Below are the code and all the weights of a small trained network. Each question names an input and a class and asks about switching units off, where a switched-off unit gives its printed mean instead of its output.

import numpy as np


def w(rows, s, z=0):
    codes = np.array(rows[::2]) - 128.0
    scale = np.full(codes.shape[1], s)
    scale[-1] = z or s
    return codes * scale


def norm(h):
    return h / np.sqrt((h * h).mean(-1, keepdims=True) + 1e-5)


def f(y):
    return y / 2 * (1 + np.tanh(0.7978845608 * (y + 0.044715 * y**3)))


def log_softmax(a):
    a = a - a.max(-1, keepdims=True)
    return a - np.log(np.exp(a).sum(-1, keepdims=True))


def net(x, mask):
    res = np.array(x, float).reshape(1, 6) / 4 @ E
    u = 0
    for l in range(4):
        y = f(norm(res) @ A[l][:, :-1].T + A[l][:, -1])
        res = res + np.where(mask[u : u + 9], y, B[l][:, -1]) @ B[l][:, :-1]
        u += 9
    return log_softmax(norm(res)[-1] @ U[:, :-1].T + U[:, -1])


A, B = {}, {}
E = w([
[128,128,129],'x0',
[129,123,127],'x1',
[3,142,189],'x2',
[128,111,117],'x3',
[175,65,214],'x4',
[130,139,135],'x5',
],0.0069)
A[0] = w([
[69,91,229,3],'L0N0',
[130,146,133,127],'L0N1',
[148,203,42,6],'L0N2',
[145,185,172,105],'L0N3',
[89,99,199,45],'L0N4',
[57,139,111,109],'L0N5',
[92,128,108,140],'L0N6',
[147,175,77,28],'L0N7',
[2,116,166,202],'L0N8',
],0.0094,0.002)
B[0] = w([
[65,4,101,191],'L0N0',
[131,123,117,129],'L0N1',
[63,40,70,174],'L0N2',
[144,85,89,128],'L0N3',
[87,56,109,163],'L0N4',
[159,174,116,172],'L0N5',
[118,162,103,145],'L0N6',
[76,88,96,143],'L0N7',
[115,235,186,253],'L0N8',
],0.014,0.0066)
A[1] = w([
[157,168,113,109],'L1N0',
[230,140,182,65],'L1N1',
[134,140,132,147],'L1N2',
[117,132,132,100],'L1N3',
[130,143,162,59],'L1N4',
[127,141,200,30],'L1N5',
[173,140,61,9],'L1N6',
[135,254,102,95],'L1N7',
[149,98,122,81],'L1N8',
],0.014,0.0015)
B[1] = w([
[88,143,172,138],'L1N0',
[202,97,168,191],'L1N1',
[117,137,143,130],'L1N2',
[131,118,150,132],'L1N3',
[88,119,122,135],'L1N4',
[73,74,100,167],'L1N5',
[34,86,71,164],'L1N6',
[187,222,253,253],'L1N7',
[138,192,118,141],'L1N8',
],0.017,0.0048)
A[2] = w([
[134,220,142,157],'L2N0',
[92,180,106,252],'L2N1',
[249,77,148,116],'L2N2',
[168,95,86,154],'L2N3',
[54,169,124,157],'L2N4',
[175,210,98,208],'L2N5',
[129,116,144,112],'L2N6',
[168,56,112,122],'L2N7',
[132,106,141,95],'L2N8',
],0.014,0.0021)
B[2] = w([
[187,74,219,255],'L2N0',
[172,82,121,218],'L2N1',
[255,126,21,249],'L2N2',
[184,161,100,189],'L2N3',
[231,97,109,252],'L2N4',
[46,65,177,194],'L2N5',
[115,148,138,136],'L2N6',
[152,218,154,226],'L2N7',
[109,153,144,134],'L2N8',
],0.014,0.0039)
A[3] = w([
[111,119,36,73],'L3N0',
[9,54,183,1],'L3N1',
[92,145,139,58],'L3N2',
[181,100,137,234],'L3N3',
[111,130,125,22],'L3N4',
[114,119,42,98],'L3N5',
[148,48,133,210],'L3N6',
[105,127,14,95],'L3N7',
[111,87,134,120],'L3N8',
],0.013,0.0011)
B[3] = w([
[103,48,167,210],'L3N0',
[84,253,25,254],'L3N1',
[135,137,121,128],'L3N2',
[95,163,82,173],'L3N3',
[157,145,143,119],'L3N4',
[113,61,170,206],'L3N5',
[45,132,125,183],'L3N6',
[96,18,155,234],'L3N7',
[105,122,134,152],'L3N8',
],0.017,0.0057)
U = w([
[107,48,114,253],'0',
[255,141,43,32],'1',
[141,188,215,104],'2',
[57,208,60,117],'3',
],0.016,0.0021)

Each question gives the input, the list of numbers given to net, and the class t.
The units are the neurons (one row each of A and B). Each row of codes is followed by its name. A weight is (code - 128) times the scale printed after its matrix; where a second scale follows, it is the last column's (A, B and U).
mask holds one flag per neuron, layer by layer. A switched-off neuron (its flag False) gives its mean, the last column of its row in B, instead of its output. The means were averaged over made-up inputs and are rounded, as every weight is.
A unit's drop is (log p(t) with every unit on - log p(t) with that unit switched off) / (log p(t) with every unit on - log p(t) with every unit switched off).
unit that matters most: the unit with the biggest drop
k most important neurons: the k neurons with the biggest drops, biggest first
k most important neurons of layer l: the k neurons of layer l with the biggest drops, biggest first
drop of u: that unit's drop, to one decimal
input [-5,-8,-6,7,-1,4], class 0: unit that matters most	L0N8
input [-1,-8,0,-6,3,3], class 1: 3 most important neurons of layer 0	[L0N8; L0N2; L0N3]
input [-5,2,-4,8,0,6], class 0: 2 most important neurons	[L0N8; L1N6]
input [-5,1,0,-1,-8,-3], class 0: 3 most important neurons	[L0N2; L0N8; L2N4]
input [1,-1,8,5,3,1], class 3: 2 most important neurons	[L0N0; L3N1]
input [2,-4,-2,-4,0,5], class 0: 2 most important neurons	[L0N8; L1N7]
input [-5,4,1,5,-4,4], class 2: 2 most important neurons	[L0N0; L1N7]
input [4,3,3,-4,1,6], class 3: 3 most important neurons	[L0N0; L2N2; L3N1]
input [-1,-1,-3,7,3,7], class 1: 2 most important neurons	[L0N8; L2N2]
input [-7,7,0,-2,1,-8], class 1: 2 most important neurons	[L0N8; L1N7]
input [1,7,-1,-7,-8,-3], class 0: 2 most important neurons of layer 0	[L0N2; L0N8]
input [-8,-5,0,0,3,0], class 1: 2 most important neurons of layer 0	[L0N8; L0N2]
input [-7,1,-1,0,-6,-2], class 0: drop of L0N2	0.3
input [3,8,-1,1,-7,-5], class 0: unit that matters most	L0N2
input [-3,-1,4,3,2,8], class 3: drop of L0N0	1.1
input [-5,7,-8,8,-1,8], class 0: drop of L0N8	1.0
